Input: (4, 8, 5, 9, 1)
Output: 1
Input: ((224, -7, -183, -681, -182, 476, 605), (-237, -7, 248, 388, -47, 772, 710))
Output: -182
Input: ((11, 45, 35, 17, 45, 44, 19), (40, 79, 57, 17, 75, 75, 46), (16, 36, 26, 17, 34, 33, 23))
Output: 45
Input: ((1, 1, 1, 1, 8), (1, 2, 4, 1, 8))
Output: 8
Input: ((36, 39, -28, -13, 21, -42), (39, 16, -37, -6, 10, -43))
Output: 21
Input: (2595, 5522, 2033, 8280, 5601, 2194)
Output: 5601
Input: (15, 69, 78, 87, 71, 72)
Output: 71
Input: (446, 778, -237, -706, 208, 215, -930)
Output: 208
---
217  141   57  134  119
189   83   40  203  132
| 134

-602   250  -787    51  -199   223
 417  -311   763   104    26  -447
| -199

456   89  806   88
936  141  589  452
| 806

658  906   86  755  660
522  619   35  773  563
| 755

934  464  628  981   14
521  274   79   93  148
| 981

 -7   37   14  -23   35    7  -19
 33  -27   -5   31  -27   39   -5
| 7
---
[  3 -15  34 -40 -24  -1] out -1
[ 45 -28  -4 -41  11] out 11
[-40  20 -39  26  15  -9   4] out 4
[ -3  42 -26   7] out 7
[-30 -28 -36  33  11] out 11
[-39  -8  27   2] out 2
---
Input: [ 42  -3  19 -10  19   2 -22]
Output: 42
Input: [-12   6 -10 -18   7 -32]
Output: -12
Input: [ -1   2  -7   6 -45]
Output: -1
Input: [ 10  19  27 -29 -33   0]
Output: 10
Input: [  1   6  33 -41 -38]
Output: 1
Input: [  5 -13  12  38 -40]
Output: 5
Input: [-33  18  12  23  15   7  15]
Output: -33
Input: [ -1  35 -14  31]
Output: -1
---
[[-34 -12  33  22]
 [-13   5  17 -29]] gives 22

[[-11  40  12 -26]
 [-27  31 -19  -4]
 [-36  22 -22  17]] gives -4

[[ 36  -8  11 -29]
 [ 36 -10   6 -30]] gives -29

[[-32  36   4   3]
 [  0   0   1  28]] gives 3

[[ 45  12   6   7]
 [-23 -20 -11 -33]] gives 7

[[ 34   2 -22  21]
 [  3  37 -38 -31]
 [  3 -10 -38  14]] gives -31

[[ 37 -28  44 -20]
 [-37  19   0  -7]] gives -20

[[ 10  35  11 -21]
 [ -2  24  12 -40]] gives -21
---
array([[-37, -23,  -3,  29],
       [ -6,  -7,  20,   8],
       [  2,   6,  -4,  -2]]) ans = 6

array([[ 15,  20,  19,  10,  35, -36],
       [  0,   8, -10, -22, -24,   2],
       [-12, -26,  23,   8, -10,  15]]) ans = 8

array([[  5, -23,   3,  17],
       [ -3, -40, -25,  41],
       [ 13, -28, -10,  38]]) ans = -28

array([[-35,  38, -24,   6, -25,  24,  19],
       [-29,  38, -37, -32, -17,  44, -11],
       [-21,  30, -26, -40, -17,  43, -25]]) ans = -17

array([[-27,  22,  18, -30,  20,  28],
       [ 33, -24,   3,  21, -27, -36],
       [-30,  22,  32, -32,   7, -18]]) ans = -32

array([[ -3,   6,   0, -20,   0, -20,  25],
       [ 28,  -1,  -8,  29, -37,  30, -38],
       [  4,   7,  -1, -18,  41, -17,  21]]) ans = 41
---
array([36, 76, 17, 44, 33]) gives 76, 17

array([[9537, 9528, 2226, 8551],
       [1374, 1151, 6816, 5403]]) gives 9537, 1151

array([38, 71, 74, 15]) gives 74, 15

array([[ 305, -350,  144,  435,  -61,  636, -427],
       [ 347,  470,  -30,   -4,  -16,   60, -112],
       [  15, -667,  102,  353,  -84,  484,    7]]) gives 636, -667

array([  4, 227, 146, 183,  96]) gives 227, 4

array([1984, 6397, 8529, 2968, 8285]) gives 8529, 1984

array([[2504, 4865, 7172, 6165],
       [6162, 5550, 6896, 9009]]) gives 9009, 2504

array([[617, 432, 576, 204],
       [442, 595, 685, 930]]) gives 930, 204

array([690, 808,  87, 408]) gives 808, 87
---
[[ 18 -28  14   7]
 [-28 -14  24  36]] -> -28

[[ 11  -3  34  -9 -11 -21  14]
 [ -3   0   9  15  28  18   7]
 [  9 -10  -9  22 -28  14  18]] -> 28

[[ 17   0 -16   1  14 -11]
 [  2  -2 -40   7 -12   0]
 [  7  -3  29  -1  -5  -6]] -> 7

[[ 34 -23  24 -45]
 [  0  -2 -23  26]
 [ 14  18 -12  27]] -> -2

[[-29  -2   2  27   1  -3   5]
 [ 35  -1  -1  10  -1   6   6]] -> 1

[[  2   5 -26  15  34 -33  -2]
 [ -2 -18 -40  -8  26 -42   8]] -> 34
